Questions about the table below. Counting starts at 0.
1) Read off the bottom-right entry.
2) Read off the top-right entry.
3) Read off the entry directly below the smallest entry.
4) Read off the entry just left of the largest entry.
5) Read off the entry just right of the smallest entry.
6) Read off the entry in row 2 and column 0.
7) Read off the entry in row 2 and column 2.
8) Read off the entry directly above 357.
array([[419, 783, 159, 299, 472, 323, 777, 685, 395, 278, 290, 488, 348],
       [425, 725, 215, 231, 514, 438, 872, 549, 311,  91, 541, 542, 308],
       [534, 285, 764, 522, 546, 684, 357, 202, 445, 339, 825, 477, 502],
       [669, 931, 601, 276, 609, 483, 737, 661, 445, 289, 318, 480, 338],
       [625, 463, 883, 467, 602, 720, 437, 251, 430, 278, 825, 480, 473],
       [510, 297, 735, 481, 541, 705, 402, 204, 436, 314, 854, 473, 494],
       [370, 658, 125, 327, 438, 336, 755, 606, 400, 281, 347, 508, 348],
       [567, 668, 577, 344, 573, 550, 636, 481, 415, 258, 560, 475, 395],
       [514, 912, 290, 255, 539, 359, 819, 725, 401, 231, 236, 474, 326],
       [493, 712, 313, 400, 453, 293, 575, 706, 513, 536, 102, 424, 412],
       [633, 448, 878, 479, 574, 703, 373, 284, 472, 359, 695, 446, 507]])
1) 507
2) 348
3) 339
4) 669
5) 541
6) 534
7) 764
8) 872

grid =
71,68,-28,-67,-68,-70,72,-69,69,71,-70,-69,75,72,-71
15,68,-69,-69,-74,50,37,-69,53,25,9,-3,71,10,15
70,69,-70,-72,-71,-68,72,-72,72,71,-68,-71,67,70,-71
57,74,-63,-70,-69,-42,65,-63,69,57,-69,-67,69,53,-65
65,7,68,71,70,-72,51,4,28,63,-71,-68,-9,63,-69
-73,-73,62,68,68,69,-69,71,-71,-68,71,69,-71,-69,70
-65,-70,64,74,70,64,-70,69,-71,-64,68,69,-71,-64,69
65,73,-64,-69,-69,-63,72,-69,70,69,-69,-71,70,71,-67
Rows and columns are numbered from 0.
The entry at row 2, column 1: 69
Read off the minimum.
A: -74
The bottom-right entry is -67
Read off the largest entry.
A: 75
Read off the entry at row 0, column 0.
A: 71
The entry in row 2 and column 0 -> 70
The entry at row 1, column 1 is 68
Read off the entry in the top-right corner.
A: -71
The entry just right of the smallest entry -> 50
Read off the entry in row 0 and column 2.
A: -28
The entry in row 1 and column 0 -> 15
The entry in the bottom-left corner -> 65
The entry at row 0, column 1: 68
Read off the entry directly above the smallest entry.
A: -68
The entry directly below 67 -> 69
Read off the entry directly below 10.
A: 70
Read off the entry directly below the smallest entry.
A: -71
Read off the entry just right of the largest entry.
A: 72

array([[-179.29,  145.53,  -12.50, -184.59, -141.29, -281.50, -208.70,
        -195.28, -195.88],
       [-201.34,  189.22,  -76.86, -206.22, -184.67, -283.16, -198.00,
        -198.73, -190.99],
       [-133.74, -190.31, -192.63, -190.65,  230.85, -304.83,  -58.99,
        -197.80, -127.46],
       [-184.50, -214.01, -199.87, -221.33,  137.75, -289.03, -160.37,
        -199.43,   34.27],
       [  41.19,  111.07, -170.22, -193.25, -190.58, -286.28, -178.02,
        -198.12, -187.41],
       [-102.46, -204.95, -203.34, -220.96,  -71.56, -287.25, -171.81,
        -192.77,  186.07],
       [  97.80,  143.84, -153.02, -157.68, -212.11, -283.63, -194.99,
        -198.13, -193.97],
       [-284.05, -201.85, -194.05,  197.28, -108.39, -284.37, -190.26,
         -76.15, -197.24],
       [ -31.58, -204.81, -163.41,  -16.91, -207.73, -285.37, -183.88,
         137.36, -205.27],
       [-292.70, -199.50, -192.82,  173.20, -135.41, -280.83, -213.00,
          15.15, -199.27],
       [-118.35,  169.08,  -36.10, -202.97, -229.77, -283.54, -195.59,
        -190.22, -190.34],
       [-140.27, -176.43,   73.58, -176.95, -291.12, -281.23, -210.42,
          76.85, -195.32],
       [ 177.30,  -93.66, -192.79, -164.06, -227.08, -283.34, -196.86,
        -199.29, -114.09]])
The median of all entries?
A: -190.99
The entry just right of the smallest entry is -58.99
The largest entry?
A: 230.85
The entry just right of -199.29: -114.09
The entry just left of -281.23?
A: -291.12
The 1st entry in reading order?
A: -179.29
The second largest entry: 197.28
The entry just right of -190.31?
A: -192.63
The fourth entry in reading order -> -184.59
The entry just left of -229.77 -> -202.97
The entry just right of -212.11?
A: -283.63
The entry just right of -31.58 -> -204.81
The 2nd smallest entry: -292.70
The smallest entry -> -304.83
The third largest entry: 189.22
The entry just left of the centre entry?
A: -157.68
The entry just right of 173.20 -> -135.41
